Below is a small trained network, with its code and all its weights. Each question gives an input and a class and asks what happens when units are switched off, that is, made to give their printed mean instead of their output.

import numpy as np


def w(rows, s, z=0):
    codes = np.array(rows[::2]) - 128.0
    scale = np.full(codes.shape[1], s)
    scale[-1] = z or s
    return codes * scale


def norm(h):
    return h / np.sqrt((h * h).mean(-1, keepdims=True) + 1e-5)


def f(y):
    return y / 2 * (1 + np.tanh(0.7978845608 * (y + 0.044715 * y**3)))


def log_softmax(a):
    a = a - a.max(-1, keepdims=True)
    return a - np.log(np.exp(a).sum(-1, keepdims=True))


def net(x, mask):
    res = np.array(x, float).reshape(1, 7) / 4 @ E
    u = 0
    for l in range(2):
        y = f(norm(res) @ A[l][:, :-1].T + A[l][:, -1])
        res = res + np.where(mask[u : u + 3], y, B[l][:, -1]) @ B[l][:, :-1]
        u += 3
    return log_softmax(norm(res)[-1] @ U[:, :-1].T + U[:, -1])


A, B = {}, {}
E = w([
[44,88,178],'x0',
[126,128,130],'x1',
[130,129,129],'x2',
[215,172,252],'x3',
[130,127,130],'x4',
[126,126,130],'x5',
[206,158,76],'x6',
],0.0019)
A[0] = w([
[200,122,161,2],'L0N0',
[3,77,59,130],'L0N1',
[224,218,185,18],'L0N2',
],0.005,0.0015)
B[0] = w([
[32,175,130,127],'L0N0',
[153,228,132,251],'L0N1',
[2,145,52,204],'L0N2',
],0.0045,0.0025)
A[1] = w([
[240,11,5,254],'L1N0',
[122,99,42,86],'L1N1',
[230,232,181,64],'L1N2',
],0.0025,0.0024)
B[1] = w([
[253,115,152,253],'L1N0',
[133,180,190,59],'L1N1',
[110,195,12,108],'L1N2',
],0.0047,0.00062)
U = w([
[189,253,27,36],'0',
[25,155,123,86],'1',
[223,19,162,252],'2',
],0.0066,0.0025)

Each question gives the input, the list of numbers given to net, and the class t.
The units are the neurons (one row each of A and B). Each row of codes is followed by its name. A weight is (code - 128) times the scale printed after its matrix; where a second scale follows, it is the last column's (A, B and U).
mask holds one flag per neuron, layer by layer. A switched-off neuron (its flag False) gives its mean, the last column of its row in B, instead of its output. The means were averaged over made-up inputs and are rounded, as every weight is.
A unit's drop is (log p(t) with every unit on - log p(t) with that unit switched off) / (log p(t) with every unit on - log p(t) with every unit switched off).
The circuit of an input: a set's keep is (log p(t) with only the set's units on - log p(t) with every unit switched off) / (log p(t) with every unit on - log p(t) with every unit switched off). Starting from all 6 units, units are removed one at a time, each time the one whose removal leaves the highest keep (on an exact tie, the one counted first), for as long as the keep stays at least 0.8.
units of the circuit, in order: the units of the circuit, biggest drop first
most important unit: the unit with the biggest drop
k most important neurons: the k neurons with the biggest drops, biggest first
top k neurons in layer l: the k neurons of layer l with the biggest drops, biggest first
drop when u is switched off: that unit's drop, to one decimal
input [-7,-5,-5,-7,2,3,2], class 2: units of the circuit, in order => [L1N0, L0N2]
input [5,-2,-4,-6,2,-2,2], class 0: units of the circuit, in order => [L0N1, L0N2]
input [-2,-3,-2,-3,2,-7,5], class 2: 3 most important neurons => [L1N0, L0N1, L0N2]
input [0,0,6,7,-4,8,-3], class 1: units of the circuit, in order => [L0N2, L1N0]
input [1,-3,0,5,0,-2,5], class 1: 2 most important neurons => [L0N2, L0N1]
input [-5,4,-4,-5,6,-3,8], class 2: 3 most important neurons => [L1N0, L0N1, L0N2]
input [0,-5,-1,-4,1,-7,8], class 2: most important unit => L1N0
input [5,-6,6,8,2,3,7], class 1: units of the circuit, in order => [L0N2, L0N1, L1N0]
input [1,-4,6,2,2,-4,-3], class 2: units of the circuit, in order => [L0N1, L0N2]
input [2,-5,-5,8,2,-1,5], class 1: 4 most important neurons => [L0N2, L0N1, L0N0, L1N0]
input [-7,8,-5,-3,7,-7,2], class 2: 2 most important neurons => [L1N0, L0N1]
input [-2,4,-7,-2,-1,-3,-5], class 0: 2 most important neurons => [L0N1, L0N2]
input [6,-1,-7,6,3,8,8], class 1: units of the circuit, in order => [L0N2, L0N1]
input [5,8,8,0,6,-1,2], class 0: top neuron in layer 1 => [L1N2]
input [-7,-8,-6,-3,-6,4,3], class 2: 2 most important neurons => [L1N0, L0N1]
input [-3,2,5,-4,-3,8,1], class 2: 3 most important neurons => [L1N0, L0N2, L0N0]
input [-1,4,-2,8,2,1,-4], class 1: 2 most important neurons => [L0N2, L1N0]
input [5,5,4,2,0,5,-1], class 2: 3 most important neurons => [L0N2, L0N1, L0N0]
input [5,-5,8,1,2,2,-1], class 2: 3 most important neurons => [L0N2, L0N0, L0N1]
input [0,1,8,-2,7,-1,4], class 2: top neuron in layer 0 => [L0N1]
input [7,8,1,-2,-5,-1,1], class 0: top 2 neurons in layer 0 => [L0N1, L0N2]
input [3,-4,6,6,6,7,7], class 1: 2 most important neurons => [L0N2, L0N1]
input [-1,0,3,3,3,8,-1], class 1: drop when L1N2 is switched off => 0.0
input [8,-1,6,-2,8,4,2], class 0: drop when L0N2 is switched off => 0.4
input [2,0,6,2,5,-5,2], class 1: drop when L0N2 is switched off => 0.0
input [-5,5,7,1,-7,5,-5], class 1: drop when L0N1 is switched off => 0.1
input [-6,-3,-3,3,-3,1,-7], class 1: most important neuron => [L0N1]
